(in the rows, 128 means zero)
Rows lie near named flat spaces through zero. A row that begins with a name and a colon came from that space; any other row is followed by the name of its block's space that it lies nearest.
q975_q904: [127 128 123 126 133 125 120  96 119 112 151 146 127 106 111 132 118  93
 116 135 127 115 128 145 119 131]
q370_q429: [133 125 119 148 137 108 137 191 125 126 109 121 121 118 170 116 108 118
 130 123 135 190 136 101  82 136]
q248_q778: [121 171 125 180 196 124 175  48 117 148 175 151 119 125  68  96 136 144
  79 150 141 144  76 192 131 178]
q830_q564: [158 113 120 169 157 118 142 115 112  88 128 158 120 141 156 102 128  98
 141 103 124 180 159  93 131 111]
q370_q429: [155  66 142 138 111 118 107 148 141 145 173 161  95 115 136  94 135 117
  94 110 118 148 185 124 138 162]
q248_q778: [142 129 128 124 141 157  86  47  75  68  98 189 126 113 142 173 116  71
 177 139  92 144 108 143 107 101]
q248_q778: [105 147 108 117  94 144 120 157 149 114 123  99 141 137 114 111 124  80
 146 129 133 133 134 117 121 153]
q486_q292: [103 121 153 141 119 144 126  92 143 110 116 126 112 149 104 112 157 174
 134 108 117 124 130 134 188 131]
q830_q564: [118 148 109 116  91 145 111 153 132 113 115 121 149 127 117 128 107  60
 156 146 134 152 125 130 105 157]
q370_q429: [124 138 114 130 124 133 146 124 155 150 168 108 133 146  93  93 146 120
 105 125 139 102 137 133 151 156]
q830_q564: [166 108 126 129 174 106 144 114 112 154 159 144 118 121 156 136 137 154
  97 121 124  97 137 119 116  94]
q370_q429: [ 76 154 138  99  79 133 118 175 143  94  52  74 153 134 135 163 113 153
 178 127 139 121 111 105 139  91]
q217_q915: [160 146 106 103 111 106 156 149 129 120 126 107 191 146 124 153 102  93
 150 136 168  86 145  94 144  65]
q830_q564: [161 116 113 126 132 126 118 134 110 116 131 151 135 124 154 135 115  80
 142 128 123 143 147 109 103 115]
q248_q778: [114 132 129 137 186  77 153 108 103  85 127 122 123  81 157 158 103 149
 101 115 140 100 121 107  97  47]
q975_q904: [137  88 153 133 107 135 101 122 123  95 102 155 112 134 150 132 135 138
 155 104 109 153 160 108 160 109]
q248_q778: [125 116 126 119 121 179  81  72 115 100 121 158 103 140 133 128 158  95
 161 118  78 126 129 134 133 145]
q975_q904: [170 147 111 163 167 113 162  91  99 106 138 164 153 137 123 124 108  83
 136 138 147 164 125 126 123 112]
q217_q915: [156 157 115 118 147 161 137 123 114 177 103 125 144 172 143 144 151 155
 158 147 114 127  87 136 119 135]
q217_q915: [108 120 126 112 107 129 105 146 130  91 107 115 126 114 147 140 118 104
 147 116 120 123 143 104 115 106]
q486_q292: [132  82 142 119  96 118  93 141 134 133 164 157 107  88 119 122 113  98
  97 130 124 133 163 147 120 161]
q370_q429: [155 153  96 115 168 133 140 140 109 175 138 121 136 132 157 142 130 119
 122 149 122 114  97 130  66 130]
q248_q778: [133 150 115 126 109 144 123 138 125 134 120 134 148 134 112 129 113  84
 148 153 135 157 112 146 110 163]
q248_q778: [154 112 144 133 125 136 112 121 108 140 114 166 123 128 138 144 123 135
 140 140 118 162 123 145 126 141]
q248_q778: [146 113 127 106 127 177  91  69 116 130 132 155 113 154 133 137 169 121
 154 121  82  91 129 134 149 127]
q370_q429: [162  71 151 126 116 110 114 149 127 140 137 154 112 122 156 131 130 152
 117 110 123 133 173 110 147 110]
q248_q778: [103 123 123 143 187 104 131 144 117 133 140 117  80  82 173 122 129 156
  83 115 110 135 113 122  56 127]
q370_q429: [ 82 152 134 110  99 152 102 108 129  93  93 115 133 120 106 150 122 115
 158 138 119 119 100 146 131 131]
q217_q915: [138 123 123  98 119 104 122 133 117 122 140 129 151  96 129 166  96 100
 119 142 145  86 135 127 108  88]
q975_q904: [145 122 146 137  94 149 127 113 138 136 117 146 142 167  96 117 140 139
 153 132 133 150 136 142 190 151]
q217_q915: [104 123 149 151 140 117 125  99 125 123 145 149 102  94 101 119 120 143
  94 136 128 149 113 169 125 161]
q370_q429: [112 162 116 110 129 134 141 117 132 131 123  99 152 137 109 143 129 131
 135 139 138  88 102 133 131 112]
q830_q564: [118 138 128 122  97 143 119 130 136 121 118 125 141 137 105 126 123 106
 146 138 132 137 125 138 141 149]
q486_q292: [145 115 117 139 107 144 120 130 141 126 153 144 126 145 113  91 135  78
 132 123 125 154 159 124 142 169]
q486_q292: [ 71 165 121 145 156 102 152 134 132  98 121  92 122  93 119 123 107 135
 104 129 146 133  97 133  93 123]
q486_q292: [113 117 148 121 138 111 122 131 125 156 138 130 109  93 126 145 122 174
  91 139 127 113 110 158 111 135]
q830_q564: [126 157  89  93 112 136 112 163 122 138 133 110 153 107 133 148  99  50
 137 159 133 116 110 133  57 144]
q975_q904: [146 129 134 163 149  75 181 166 130 125 125 120 147 128 137 117 102 157
 110 120 172 162 144 102 140  96]
q975_q904: [123 146 102  99  95 187 103 146 147 147 110 100 133 177 133 113 164 100
 173 127 100 116 123 114 127 163]
q217_q915: [157 104 116 110 130 157 104 141 127 157 132 133 110 152 169 122 161 125
 141 114  93 117 146 105 114 134]
q830_q564: [117 126 136 113  88 145 103 127 136 131 126 135 133 123 100 133 122 108
 137 143 127 130 125 154 138 160]
q486_q292: [174 123 128 139 165 108 154 147 108 160 120 139 135 140 167 142 126 164
 126 130 135 144 124 112 113  98]
q975_q904: [113 142  96 128 129 136 129  99 146 117 193 121 127 116  84  89 131  52
  97 130 132  97 140 142 118 167]
q486_q292: [163 130 126 135 139 145 141 116 125 157 126 138 136 170 132 121 152 149
 143 128 122 133 125 125 152 131]
q975_q904: [ 68  87 129  84  56 145  74 173 184 110 155  81  94 107 119  96 150 101
 110  93 106  72 184 104 141 155]
q975_q904: [155 150 112 132  96 141 146 128 138 130 132 130 173 168  89 113 120  79
 156 144 155 143 137 129 165 147]
q370_q429: [155 156 107 108 166 106 161 136 110 157 128 108 161 130 150 165 117 144
 123 144 146  81 103 116  98  72]
q975_q904: [128 121 118 181 178  69 187 153 143 111 171 111 114 114 136  73 118 134
  72  96 162 152 164  91 124 113]
q830_q564: [119 119 128 130 151 124 114 102 116 125 152 146 102  94 130 130 126 118
 101 130 113 121 121 148  97 140]
q217_q915: [156 112 138  92 114 123 105 146 105 150 106 144 143 112 157 185 109 139
 143 148 125 109 121 132 106  95]
q830_q564: [134 141 124 181 167 130 161  78 117  61 105 141 128 167 135  98 144 123
 161  94 126 169 140  90 169  92]
q217_q915: [112 118 137 124 147 147 102 122 121 157 129 136  86 111 148 130 149 161
 111 131  93 132 104 152  93 162]
q486_q292: [117 148 116 122 153 110 134 118 118 152 165 130 127  82 107 140 104 109
  83 159 140 110  96 171  75 151]
q830_q564: [157  84 146  99  76 130  89 168 127 152 123 152 132 118 142 152 114 120
 138 138 124 135 157 131 130 137]
q248_q778: [165 134 121  96 111 113 135 157 115 146 110 123 175 133 143 174 102 121
 150 149 151 102 127 114 122  80]
q217_q915: [110 172 123 106 165 179 109 116 102 186  79 116 110 141 158 167 157 187
 152 160  83 128  35 168  66 159]
q486_q292: [164 121 132 181 167 114 169 102 122 125 142 155 124 159 127  91 142 147
 120 110 138 170 145 115 165 125]
q370_q429: [158  80 146  95  84 134 122 184 165 187 131 103 129 174 148 120 167 197
 129 103 125  82 177  92 190 113]
q486_q292: [166 148 123 125 138 175 141  77 124 168 123 138 147 201 110 126 175 158
 162 135 113 106 105 139 181 134]
q217_q915: [ 85 171 100  76 138 158  93 127 107 118  90  94 129 102 160 183 123 104
 157 149  96  81  70 132  45 107]
[116 142 123 137 121 138 131 113 135 116 133 127 132 136 103 112 130 108
 132 131 131 137 124 138 140 149] -> q248_q778
[ 97 134 130 123 108 152  94 121 119  77  84 131 119 120 141 142 122  99
 169 123 105 154 120 121 114 127] -> q217_q915
[ 91 130 134 103  56 162  71 130 138 119 127 141 127  99  80 134 106  61
 140 161 119 147 117 181 114 205] -> q830_q564
[137 147 113 102 119 144 122  98 126 153 157 132 150 128  92 142 127  96
 122 156 132  83 109 161 125 144] -> q830_q564
[193  42 171  94  75  90 118 252 149 225 122 128 129 134 185 151 125 226
 108 121 145 125 188  98 154 108] -> q830_q564
[143 150 114 114 116 135 127 114 116 126 128 138 161 130 108 149 108  83
 146 154 140 121 114 143 120 127] -> q975_q904
[132 116 134 123 115 140 106 119 119 110 113 144 124 128 138 138 128 114
 149 125 114 138 135 124 130 124] -> q248_q778
[104  86 152 129 115  83 112 204 134 120 116 118  97  71 171 135  98 155
  98 113 134 158 155 108  89 118] -> q486_q292
[118  98 205  65  30 117  76 142 118 149  65 151 163  91  94 235  81 203
 153 176 149  99 105 190 180  98] -> q975_q904
[113 106 136 124 116 105 101 115 115  85 146 156 118  66 119 145  89  77
 107 134 131 131 144 144 101 124] -> q370_q429
[101 136 127 146 162 142 135  47 131  93 155 131 104 133 100 103 161 133
 112 106 109  93 123 136 159 123] -> q248_q778
[132 133 134 124 178 129 138  53 104 111 127 138 122 132 137 156 151 170
 128 116 110  71 109 126 147  64] -> q830_q564
[109 132 110 111 105 136 105 126 127  67 115 119 138 117 136 136 114  59
 159 117 121 117 147  99 115 102] -> q217_q915
[120  73 155 120  84 133  92 165 146 107 103 128 101 132 160 121 143 152
 146  92 107 141 179  92 160 117] -> q248_q778
[113 116 139 161 160 124 125  90 115  82 124 151  95 114 141 113 135 133
 124 105 109 158 133 122 128 121] -> q830_q564
[102 148 121 114 145 172 104 136 122 151  88 107 100 143 165 136 161 163
 153 129  84 134  83 131  87 152] -> q217_q915
[114 125 138 141 133 127 123 111 126 121 135 141 112 112 116 122 126 131
 115 130 124 143 122 148 126 147] -> q217_q915
[130 105 157 142 109  90 143 150 134 103 110 130 139 120 128 135 105 160
 127 114 157 146 156 110 169  90] -> q248_q778
[166 120 102 139 199 115 132  78  86 104 160 166 114 105 169 137 125  83
 114 119 108 116 134 111  76  86] -> q830_q564
[158 104 144 104  93 131 114 155 122 124  82 131 151 155 160 164 127 150
 175 120 127 123 150  94 161  76] -> q830_q564
[ 80 122 127 105 112 124 106 175 142 102  99  85 110 104 163 138 125 137
 134 108 115 111 135  96  98 105] -> q217_q915
[183  80 133 118 130 109 114 159 110 144 133 159 123 119 181 146 119 126
 127 120 121 136 167 100 110  97] -> q830_q564
[123  91 138 109  57 108 108 178 152  84 120 117 146 118 127 129 101  88
 145 108 149 125 193  88 162 100] -> q975_q904
[107  76 151 107  90 134  82 174 141  98  89 115  95 121 182 136 142 154
 152  88  97 128 171  81 136  99] -> q975_q904
[110 150 111 145 157 147 126 118 126 148 148 129 101 118 122 101 140 111
 107 139 110 153  97 157  81 191] -> q248_q778
[138 110 156 122  74 153 107  98 138 124 118 155 141 156  85 131 138 133
 155 133 128 131 142 151 203 145] -> q830_q564
[ 94 153 118 105 131 117 133 153 133 125 113  84 137 110 137 150 117 139
 124 132 136  93 106 120  97 102] -> q217_q915
[148 136 125 131 133 135 116 126 100 136 112 159 134 116 138 150 107 102
 143 156 123 169 104 151  89 147] -> q248_q778

Each name stands for a flat space through zero: a line, a plane or more. A row that begins with a name and a colon came from that space; any other row is followed by the name of the space it lies nearest, among the names in its block.
q473-q927: [136 133 108 155  94 160 141 142 138 132 129 131 120 126 126 128 137 137
 124 101 149 135 101 138 114 119]
q241-q890: [126 112 127 112 125  99 128  96  96 108 114  75 101 146 142 127 135  94
 104  95 154 113 158 132 105 118]
q473-q927: [111 106 142  82 177  87 111 111 105 121 130 101 135 125 136 126 121 104
 121 170 100 112 174  99 130 129]
q731-q560: [137 156 165 133 160 157  96 122 139 154 109 215 122 123 118 132 125 165
 176 163  98 110 100 173 162 127]
q784-q19: [148 131 101 135 141 152  88  98  98 169 121  93 117 150 124 148 135 138
 105 164 109 134 164 133 119 132]
q731-q560: [141 109 144 132 114 130  94  91 115 113 168 143 131 129 127 115 138 121
 153 141 132 123 136 163 141 147]
q473-q927: [182 130  93 191  60 186  86 107 116 167 180 138 161 165 135 160 123 153
 136 156 116 178 167 121 133 137]
q784-q19: [138 117 104 122 141 177  91 127  93 156 107 116 113 133 146 147 131 120
 115 164 104 121 166  95 102  84]
q241-q890: [119  79 119 109 149  66 137  52  97 154 215  58 124 142 119 110 154 137
 135 163 123  78 139 170 107 166]
q784-q19: [135 134 112 135 125 152 119 123 116 140 106 112 105 133 127 133 138 128
 112 118 137 126 127 139 114 117]
q895-q451: [130  93 101 142  81 127 150  98 107 115 168  72 100 134 135 112 157 111
 116  79 176 105 115 155  83 121]
q473-q927: [134 122 142 125 135 115 110 103 121 130 151 136 137 135 126 126 127 132
 144 149 118 124 140 144 142 145]
q473-q927: [127  97 137 112 102 115 112 116 106  71 137 104 124 125 148 115 130  74
 120 101 155 133 162 112 118 118]
q120-q444: [135  79 151  99 149 115  72  30  58 123 157 101  77 144 143 113 160  99
 151 143 137  59 161 195 104 117]
q241-q890: [135 101 137 133 117 112 128  84 108 141 183 132 127 144 140 125 137 137
 162 138 127  94 132 155 118 126]
q731-q560: [126 166 115 142 120 104 145 168 181 108 118 106 168 116  87 121 115 137
  86 117 136 201 111 120 171 203]
q120-q444: [115  49 114 116 121 124 131  94 109 135 253 113 146 103 133  95 156 129
 169 185 113  77 120 133  97 130]
q120-q444: [141 146 110 154 113 131 138 141 146 157 146 131 161 143 121 146 114 156
 124 146 111 161 134 108 141 148]
q784-q19: [147 146 137 154 102 193 100 143 130 124  97 190 111 124 136 135 129 132
 149 111 137 134 109 146 133  97]
q731-q560: [129 101 107 131 106 196 114 144 108 121 122 136  98 106 147 121 148 108
 131 118 142 105 117 116  86  69]
q473-q927: [ 94 105  99  79 162 121 149 169 109 113  82  60 112 106 146 127 126  82
  74 128 124 117 159  45  83  79]
q120-q444: [120 166 150 123 134 104 153 163 151 107  66 148 131 134 132 139 103 121
 117  87 137 150 125 107 148 122]
q895-q451: [178 137 112 182  77 212  53  99 119 140 154 162 127 135 112 132 146 145
 141 146 135 164 127 184 147 152]
q120-q444: [119 148 135 124 144 146 134 177 157 128 104 171 148 106 123 131 112 139
 134 146 106 145 112  96 146 121]
q895-q451: [122 142 178 109 149  96 137 138 129 116  98 187 141 143 159 147  94 121
 164 126 107 117 152  96 148  94]
q895-q451: [128 149 174 111 153 109 115 134 126 119  88 183 139 143 151 148  96 121
 154 137 103 129 159 102 156 105]
q784-q19: [141 127 127 132 128 133 101  90 106 133 123 109 103 141 122 127 142 125
 121 123 140 120 136 169 125 139]
q241-q890: [ 90 129 100 103 175 100 162 169 174 131 146  80 153  77  74  94 140 146
  89 165 113 144  81 121 140 193]
q241-q890: [124 139 146 124 110 134 132 157 135  82  82 149 119 121 143 127 117  96
 123  80 153 142 128 109 131 103]
q120-q444: [108 128 153 104 142 104 148 143 133  95  98 139 114 116 137 117 123 106
 132  96 142 110 116 123 127 110]
q731-q560: [111 139 139  89 197  65 143 100 105 162  89  85 110 155 132 146 118 134
 109 146 103  96 160 121 122 126]
q731-q560: [134 104 118 133 116 174 124 125  97 151 131 149 105 134 163 141 134 127
 152 134 121  88 136 109  86  56]
q731-q560: [128 169 162 125 175 128 121 132 146 161  91 194 126 130 116 140 115 169
 159 155  95 115 103 157 163 133]
q241-q890: [136 155 102 140 121 175 120 166 132 136  67 121 115 126 127 145 123 125
  92 113 132 158 131 100 119 105]
q473-q927: [111 143 115 131 133 149 170 165 146 139  88 133  99 111 124 125 137 141
 119  93 144 107  76 130 103  97]
q895-q451: [114 102  92 137 126 162 156 131 135 157 169 109 103  97 107 101 167 155
 132 133 140  85  60 165  89 124]
q731-q560: [127 102 116 117 131 161 105 117  98 125 123 112  99 118 139 122 146 107
 123 134 133 103 137 128  98  95]
q784-q19: [130 146 143 122 162 121 131 115 114 171  97 151 115 154 144 155 115 152
 145 144 100  99 141 126 125  97]
q784-q19: [137 159  90 157 113 192 140 193 152 164  90 148 141 122 128 155 115 154
 109 136 111 164 116  76 119  97]
q473-q927: [118 135 103 132 144 148 154 149 139 164 118 119 115 116 116 128 139 155
 119 135 121 111  92 129 107 116]
q120-q444: [153 126 129 144  83 155  70 122 127  74 137 128 144 122 119 117 129  92
 113 118 151 186 156 136 157 163]
q784-q19: [ 93 110 180  76 182  69 168 120 108 126 106 160 108 134 170 132 112 116
 171 123 110  49 135 105 109  63]
q731-q560: [115 136 130 125 118  52 190 136 146 117 136  89 152 150 133 134 108 125
 110  89 142 143 137 100 130 149]
q895-q451: [125 128 113 130 139 124 146 116 121 160 130 107 113 137 125 133 137 147
 123 129 126 106 117 140 109 123]
q473-q927: [138 158 114 164 116 158 148 144 156 167 125 156 125 129 109 135 133 176
 137 121 129 132  77 159 132 136]
q895-q451: [105 107 153 108 102  68 176 155 144  62 147 126 157 121 153 115 107  85
 134  82 151 136 140  76 129 119]
q895-q451: [120 124 117 125 133  84 176 107 114 157 130  83 113 158 142 142 128 139
 118 104 136  98 133 125  98 113]
q120-q444: [ 88 125 117 115 136 101 219 184 162 129 121 119 127 104 131 117 126 138
 124  92 139 100  73  93  98 100]
q241-q890: [155 132 147 141 126 135  91  87 102 154 138 161 131 163 146 153 118 141
 159 154 106 122 165 141 140 117]
q895-q451: [121 140 167 101 158 143  84 160 140  87  89 189 144  99 128 121 109 103
 142 156 104 150 142 104 169 125]
q241-q890: [107 118 157  90 146  90 121 134 130  67 111 118 128 106 126 104 124  83
 117 112 142 133 139 120 144 143]
q784-q19: [134 106 120 124 119 164  93 133 112 115 140 134 133 115 138 125 131 107
 130 153 119 135 151 104 121 110]
q241-q890: [127 143 113 116 160 138 102 139 129 140  99 104 132 120 109 133 126 128
  94 162 107 153 145 113 140 148]
q120-q444: [149  63 103 135 122 182  53  67  87 159 240 122 139 113 120 109 164 137
 161 227  96 103 149 161 115 145]
[106 101  97 136  98 171 167 179 157 109 159 129 124  75 117  93 153 126
 128 108 153 116  59 120  96 111] -> q241-q890
[125 166  97 159 128 153 167 166 174 170 118 132 129 114  90 127 137 183
 113 122 129 142  58 153 132 155] -> q473-q927
[157 118 125 159 102 177 105 113 109 172 166 183 141 150 155 154 122 156
 176 166  99 116 146 118 119  87] -> q731-q560
[117 107 107 128 124 130 148 129 132 135 163 103 125 112 118 111 146 134
 125 132 135 111 102 136 108 134] -> q241-q890
[147 108 107 121 172 134  66  62  87 194 175  90 134 148 113 140 142 155
 126 229  75 115 176 150 130 160] -> q241-q890
[132 117 140 120 139 137  98 103 113 124 135 137 115 123 125 119 139 123
 140 143 126 113 131 155 132 131] -> q731-q560
[125 115  56 140  98 142 138 152 139 118 149  24 138 107  96 111 149 112
  51 120 154 179 126 104 105 172] -> q784-q19
[111 129 140 119 115 156 157 133 111  92  48 131  35 116 147 110 157  96
 124  19 198  66  71 176  76  55] -> q784-q19
[165 145 120 155 108 158  73  92 105 142 115 122 120 159 125 148 129 130
 116 133 130 158 164 155 141 144] -> q895-q451
[127 128 119 147  96 117 155 157 163 116 172 135 173 118 118 121 118 137
 131 127 129 163 114 105 144 158] -> q895-q451
[102 101 108  96 146 126 131 136 120  97 119  69 101  93 114  96 154  94
  91 117 150 113 114 129 101 131] -> q895-q451
[129 125 123 122 142 116 124 118 120 145 136 113 136 137 128 135 124 133
 123 151 112 128 147 118 129 134] -> q784-q19
[137 137 122 161  81 225  99 183 169  85 124 197 128  71 103  97 147 126
 141 110 155 163  60 155 146 133] -> q731-q560
[145 143 113 133 133 150  80 120 122 129 107 104 128 130 108 133 131 123
  95 148 123 167 152 136 146 160] -> q895-q451
[132 111 142 129 115 108 133  96 112 124 156 130 122 144 143 127 131 124
 151 116 137 104 135 146 120 121] -> q241-q890
[124 133 146 124 125  76 139 114 144 100 146 115 145 131 113 115 123 122
 125 111 142 145 126 148 155 177] -> q731-q560
[105  95 141  68 206  77 132  98  75 170 123  98 121 150 167 151 113 118
 137 192  71  63 196  70  96  73] -> q784-q19
[122 105 111 136  82 165 126 181 155  74 161 139 161  83 124 102 130  98
 122 123 144 169 114  87 131 133] -> q784-q19
[126 129 171 119 132 136 121 107 110 109  92 180  82 132 150 124 134 116
 167  88 149  78 108 171 121  82] -> q784-q19
[136  95  90 134 112 146 110 111 108 142 178  81 138 127 126 124 143 123
 112 160 123 134 151 115 106 137] -> q473-q927
[122  98 126 128 127 143 123 152 150 136 210 171 186  96 124 115 122 146
 168 203  84 135 123  91 144 140] -> q120-q444
[147 114 115 148 117 165 106 104 110 167 164 144 128 139 134 138 138 151
 152 163 110 112 133 141 116 114] -> q241-q890
[131 120 139 145  93 142 141 137 138 110 149 166 132 122 139 121 129 127
 158 103 144 122 106 135 126 112] -> q731-q560
[156 145  76 165 106 168 113 101 108 175 110  68  95 156 112 146 150 149
  83 113 147 142 129 163 102 138] -> q120-q444
[136 125 138 134 149  98 125  87 127 173 184 139 152 148 117 134 126 170
 160 180  94 112 132 156 147 163] -> q241-q890
[147 143 162 144  63 130 117 142 128  51  87 165 130 146 161 138 103  76
 132  46 174 171 159 108 146 104] -> q473-q927
[129 157 141 127 157 102 133 127 142 153 112 142 143 142 117 142 112 155
 131 148 104 137 130 132 155 151] -> q731-q560
[109 162  98 153  90  95 234 205 188 123 108 101 155 128 122 136 107 144
  91  55 158 169  85  75 119 134] -> q120-q444
